Below are the code and all the weights of a small trained network. Each question names an input and a target symbol and asks about switching units off, where a switched-off unit gives its printed mean instead of its output.

import numpy as np


def w(rows, s, z=0):
    codes = np.array(rows[::2]) - 128.0
    scale = np.full(codes.shape[1], s)
    scale[-1] = z or s
    return codes * scale


def norm(h):
    return h / np.sqrt((h * h).mean(-1, keepdims=True) + 1e-5)


def f(y):
    return np.maximum(y, 0)


def softmax(a):
    e = np.exp(a - a.max(-1, keepdims=True))
    return e / e.sum(-1, keepdims=True)


def log_softmax(a):
    a = a - a.max(-1, keepdims=True)
    return a - np.log(np.exp(a).sum(-1, keepdims=True))


def net(x, mask):
    ids = ['βγηθξφψω'.index(c) for c in x.split()]
    T = len(ids)
    res = E[ids] + P[:T]
    u = 0
    for l in range(2):
        r = norm(res)
        for j in range(2):
            rows = slice(2 * j, 2 * j + 2)
            q, k, v = (r @ M[l][rows].T for M in (Q, K, V))
            z = softmax(np.where(np.tri(T) > 0, q @ k.T / 2**0.5, -1e9)) @ v
            o = O[l][rows]
            res = res + np.where(mask[u + j], z, o[:, -1]) @ o[:, :-1]
        u += 2
        y = f(norm(res) @ A[l][:, :-1].T + A[l][:, -1])
        res = res + np.where(mask[u : u + 12], y, B[l][:, -1]) @ B[l][:, :-1]
        u += 12
    return log_softmax(norm(res)[-1] @ U[:, :-1].T + U[:, -1])


Q, K, V, O, A, B = {}, {}, {}, {}, {}, {}
E = w([
[153,73,95,99,65,159,234,190,105,235,14],'β',
[88,132,84,77,135,127,84,109,7,84,94],'γ',
[49,132,167,83,120,94,153,228,65,170,160],'η',
[117,45,174,45,130,44,97,140,96,69,65],'θ',
[121,111,204,58,52,166,107,73,90,121,178],'ξ',
[98,161,154,160,98,205,35,130,100,196,148],'φ',
[179,43,83,138,237,124,241,125,97,90,181],'ψ',
[222,203,193,83,214,74,129,174,215,92,107],'ω',
],0.017)
P = w([
[234,129,174,213,67,93,76,171,3,116,162],'0',
[175,164,196,227,97,141,130,148,90,44,97],'1',
[187,107,169,180,108,89,92,137,45,151,151],'2',
[137,164,186,183,118,149,147,143,118,65,101],'3',
[165,109,155,133,122,95,90,114,82,164,153],'4',
[118,154,157,141,136,168,145,146,143,76,121],'5',
[169,103,121,71,148,105,88,127,121,178,159],'6',
[93,160,132,102,142,167,152,122,173,92,120],'7',
[118,131,80,35,172,118,104,88,166,190,158],'8',
[75,115,97,87,136,171,121,143,164,87,134],'9',
],0.019)
Q[0] = w([
[92,127,150,99,100,156,197,148,140,63,106],'0.h1',
[200,169,124,172,171,115,152,56,166,138,248],'0.h1',
[198,135,149,2,153,134,102,164,62,206,138],'0.h2',
[54,139,160,160,89,195,165,170,136,46,82],'0.h2',
],0.0098)
K[0] = w([
[117,171,105,88,198,205,60,79,252,156,153],'0.h1',
[202,127,129,160,71,92,78,189,61,103,76],'0.h1',
[147,32,9,43,150,180,254,92,197,157,105],'0.h2',
[52,204,236,57,107,110,9,131,142,90,167],'0.h2',
],0.009)
V[0] = w([
[83,155,122,178,192,110,65,166,139,176,8],'0.h1',
[196,124,43,102,141,79,231,140,119,77,120],'0.h1',
[75,112,148,161,254,134,72,67,81,74,178],'0.h2',
[118,207,163,70,94,122,31,94,140,112,77],'0.h2',
],0.0068)
O[0] = w([
[139,101,66,122,31,110,101,88,174,64,111,114],'0.h1',
[162,151,111,84,89,147,189,143,64,127,144,107],'0.h1',
[149,119,56,124,182,126,123,249,95,76,172,3],'0.h2',
[143,113,135,155,193,177,137,167,135,149,21,127],'0.h2',
],0.012,0.0046)
A[0] = w([
[134,31,144,83,106,191,87,78,71,130,216,3],'0.n1',
[114,113,159,102,144,133,103,124,101,92,145,215],'0.n2',
[82,187,108,139,111,190,123,83,76,88,144,97],'0.n3',
[156,117,91,212,131,157,164,125,104,165,196,11],'0.n4',
[111,73,43,144,114,82,99,169,62,231,95,105],'0.n5',
[72,127,145,243,160,145,77,137,161,149,93,71],'0.n6',
[151,58,54,89,140,152,174,154,153,117,139,33],'0.n7',
[193,104,146,72,104,79,122,158,131,254,99,119],'0.n8',
[87,77,91,139,213,129,182,87,140,127,144,92],'0.n9',
[174,157,120,98,112,115,37,199,139,201,182,33],'0.n10',
[5,166,89,80,104,137,145,149,90,107,87,188],'0.n11',
[192,82,68,181,48,89,175,133,181,188,118,71],'0.n12',
],0.0086,0.0037)
B[0] = w([
[178,155,172,125,236,251,133,222,152,241,161,175],'0.n1',
[77,79,173,173,143,171,175,127,163,183,54,211],'0.n2',
[81,120,125,167,157,84,202,172,153,97,213,153],'0.n3',
[168,111,120,214,28,146,135,84,216,117,64,139],'0.n4',
[42,152,60,150,197,135,33,16,108,43,145,179],'0.n5',
[253,71,37,178,118,173,115,86,166,158,118,184],'0.n6',
[100,99,193,102,101,142,145,74,80,106,126,151],'0.n7',
[45,124,233,154,123,172,36,113,157,93,207,255],'0.n8',
[187,58,176,135,103,113,190,92,170,212,163,147],'0.n9',
[108,69,97,200,156,216,135,159,204,61,216,172],'0.n10',
[93,38,182,207,134,225,72,106,141,116,123,196],'0.n11',
[88,148,158,193,218,135,92,97,102,123,188,170],'0.n12',
],0.0069,0.0067)
Q[1] = w([
[100,13,156,141,172,244,170,138,211,90,102],'1.h1',
[106,135,105,49,131,91,36,89,75,187,206],'1.h1',
[255,188,180,104,112,36,175,100,162,112,59],'1.h2',
[109,165,157,179,128,154,181,181,123,105,10],'1.h2',
],0.0093)
K[1] = w([
[86,151,65,39,161,152,133,108,197,178,117],'1.h1',
[157,80,138,224,98,143,111,106,71,150,117],'1.h1',
[191,141,159,253,67,117,97,150,53,123,150],'1.h2',
[185,88,143,73,139,145,150,110,157,110,144],'1.h2',
],0.012)
V[1] = w([
[177,192,124,132,160,122,156,79,171,95,125],'1.h1',
[120,39,96,144,82,158,176,107,70,156,119],'1.h1',
[168,6,155,76,157,88,156,112,155,116,120],'1.h2',
[141,135,128,87,99,117,66,170,81,146,76],'1.h2',
],0.012)
O[1] = w([
[145,205,75,134,96,187,143,123,123,149,120,160],'1.h1',
[170,74,117,90,148,104,48,60,62,188,218,3],'1.h1',
[244,115,177,92,37,109,93,170,80,93,164,85],'1.h2',
[129,117,148,10,168,198,35,109,153,70,75,99],'1.h2',
],0.012,0.0051)
A[1] = w([
[108,119,75,106,166,151,139,116,79,102,116,86],'1.n1',
[116,200,165,94,112,84,90,34,140,170,127,99],'1.n2',
[165,143,116,166,62,132,143,161,93,145,118,5],'1.n3',
[145,204,106,154,101,144,199,175,167,88,74,67],'1.n4',
[159,123,80,189,106,133,86,129,215,113,101,148],'1.n5',
[62,104,137,112,97,110,95,129,106,103,128,14],'1.n6',
[229,118,80,128,149,82,196,142,103,127,251,252],'1.n7',
[113,137,127,153,120,153,80,157,141,133,164,31],'1.n8',
[156,152,163,148,121,140,129,168,138,133,169,165],'1.n9',
[149,89,140,108,127,96,116,135,154,102,116,181],'1.n10',
[159,129,65,108,165,113,141,127,115,110,179,196],'1.n11',
[157,244,75,149,85,155,232,192,158,88,45,132],'1.n12',
],0.019,0.0037)
B[1] = w([
[164,147,106,93,121,105,143,118,143,191,127,132],'1.n1',
[111,111,204,117,69,114,83,89,101,174,140,189],'1.n2',
[126,137,89,90,152,71,149,133,162,132,168,143],'1.n3',
[101,227,135,81,132,145,147,155,200,142,69,220],'1.n4',
[154,143,87,160,89,156,69,88,152,110,148,173],'1.n5',
[118,177,114,111,121,89,146,114,145,84,140,147],'1.n6',
[180,77,86,139,71,86,208,173,166,150,251,152],'1.n7',
[135,133,101,143,133,105,140,115,131,102,110,146],'1.n8',
[154,100,105,118,143,122,162,116,124,134,81,158],'1.n9',
[126,145,93,133,110,151,128,147,112,146,144,140],'1.n10',
[154,95,81,130,101,142,179,134,130,158,118,137],'1.n11',
[103,240,135,88,125,144,145,200,209,132,51,254],'1.n12',
],0.018,0.027)
U = w([
[108,137,167,97,39,124,156,41,113,208,143,128],'β',
[143,100,29,59,153,103,186,56,86,163,80,150],'γ',
[49,94,128,160,163,94,226,64,187,54,163,47],'η',
[152,94,129,72,66,148,139,172,86,38,140,110],'θ',
[164,62,166,171,188,196,186,184,108,200,102,79],'ξ',
[158,91,53,205,67,185,94,98,195,142,124,37],'φ',
[189,85,87,135,71,82,253,148,166,163,198,158],'ψ',
[139,221,116,113,100,149,205,157,171,165,99,255],'ω',
],0.0064,0.0026)

Each question gives the input, a string of symbols that net reads in full, and the target symbol t.
The units are the heads (2 rows each of Q, K, V and O) and the neurons (one row each of A and B). Each row of codes is followed by its name. A weight is (code - 128) times the scale printed after its matrix; where a second scale follows, it is the last column's (O, A, B and U).
mask holds one flag per unit, layer by layer, with each layer's heads first. A switched-off unit (its flag False) gives its mean, the last column of its rows in O or B, instead of its output. The means were averaged over made-up inputs and are rounded, as every weight is.
A unit's drop is (log p(t) with every unit on - log p(t) with that unit switched off) / (log p(t) with every unit on - log p(t) with every unit switched off).
The circuit of an input: a set's keep is (log p(t) with only the set's units on - log p(t) with every unit switched off) / (log p(t) with every unit on - log p(t) with every unit switched off). Starting from the 12 units with the biggest drops (on a tie, the unit counted first), units are removed one at a time, each time the one whose removal leaves the highest keep (on an exact tie, the one counted first), for as long as the keep stays at least 0.8.
circuit, biggest first: the units of the circuit, biggest drop first
most important unit: the unit with the biggest drop
k most important neurons: the k neurons with the biggest drops, biggest first
top k neurons in layer l: the k neurons of layer l with the biggest drops, biggest first
heads that matter: for each layer, one digit per head in row order, 1 if its drop is at least 0.15 and else 0, layers parted by /
input ψ ψ ω η η ξ, target ξ: most important unit => 1.h1
input ω β ξ β ψ γ θ ω γ, target ψ: heads that matter => 01 / 00
input β ψ φ γ, target ψ: circuit, biggest first => 1.h2, 1.h1, 0.n8, 1.n7
input β ω η β φ φ, target φ: heads that matter => 00 / 10
input θ φ β η ω ω ξ, target β: heads that matter => 01 / 00
input φ ψ ω θ ω θ ω, target ψ: circuit, biggest first => 0.h2, 1.n7
input η η φ η, target φ: circuit, biggest first => 0.h1, 0.n6, 1.n12, 1.n5
input ω η β η β φ γ, target β: heads that matter => 01 / 00
input γ β ξ θ, target ξ: top 2 neurons in layer 1 => 1.n12, 1.n4
input γ ω γ ψ θ η β γ, target η: 3 most important neurons => 0.n11, 1.n12, 0.n3
input β β ω η φ γ, target φ: heads that matter => 10 / 00
input η ω ξ ψ ψ ξ θ γ, target ξ: heads that matter => 11 / 10
input γ γ ψ β γ γ ψ φ, target ψ: heads that matter => 00 / 11
input β γ ω ω β θ θ ξ η η, target ξ: most important unit => 0.h1
input η φ γ η ω ω ω ω ξ, target ξ: heads that matter => 01 / 00
input β γ β ψ φ ξ ω β η β, target η: heads that matter => 00 / 10
input ξ ω ω θ β η, target θ: top 2 neurons in layer 1 => 1.n12, 1.n4
input η ω β β η θ η γ, target θ: 4 most important neurons => 0.n11, 1.n12, 1.n4, 0.n8
input β ξ η η, target ξ: 3 most important neurons => 1.n12, 1.n4, 0.n6
input ψ ω γ ω ω ψ ω ω φ, target ψ: most important unit => 0.h2
input η η ω φ φ φ, target φ: 2 most important neurons => 0.n6, 1.n12
input γ γ η ξ ξ η β γ, target η: 3 most important neurons => 0.n11, 1.n12, 1.n4
input ξ ω η β β η φ γ, target φ: 2 most important neurons => 0.n11, 1.n12
input ξ β φ η, target φ: 2 most important neurons => 0.n6, 1.n12
input γ ω ω φ γ ξ η, target η: 2 most important neurons => 1.n12, 0.n10
input ω β ω ξ β β, target ξ: 4 most important neurons => 1.n12, 1.n4, 1.n2, 1.n5
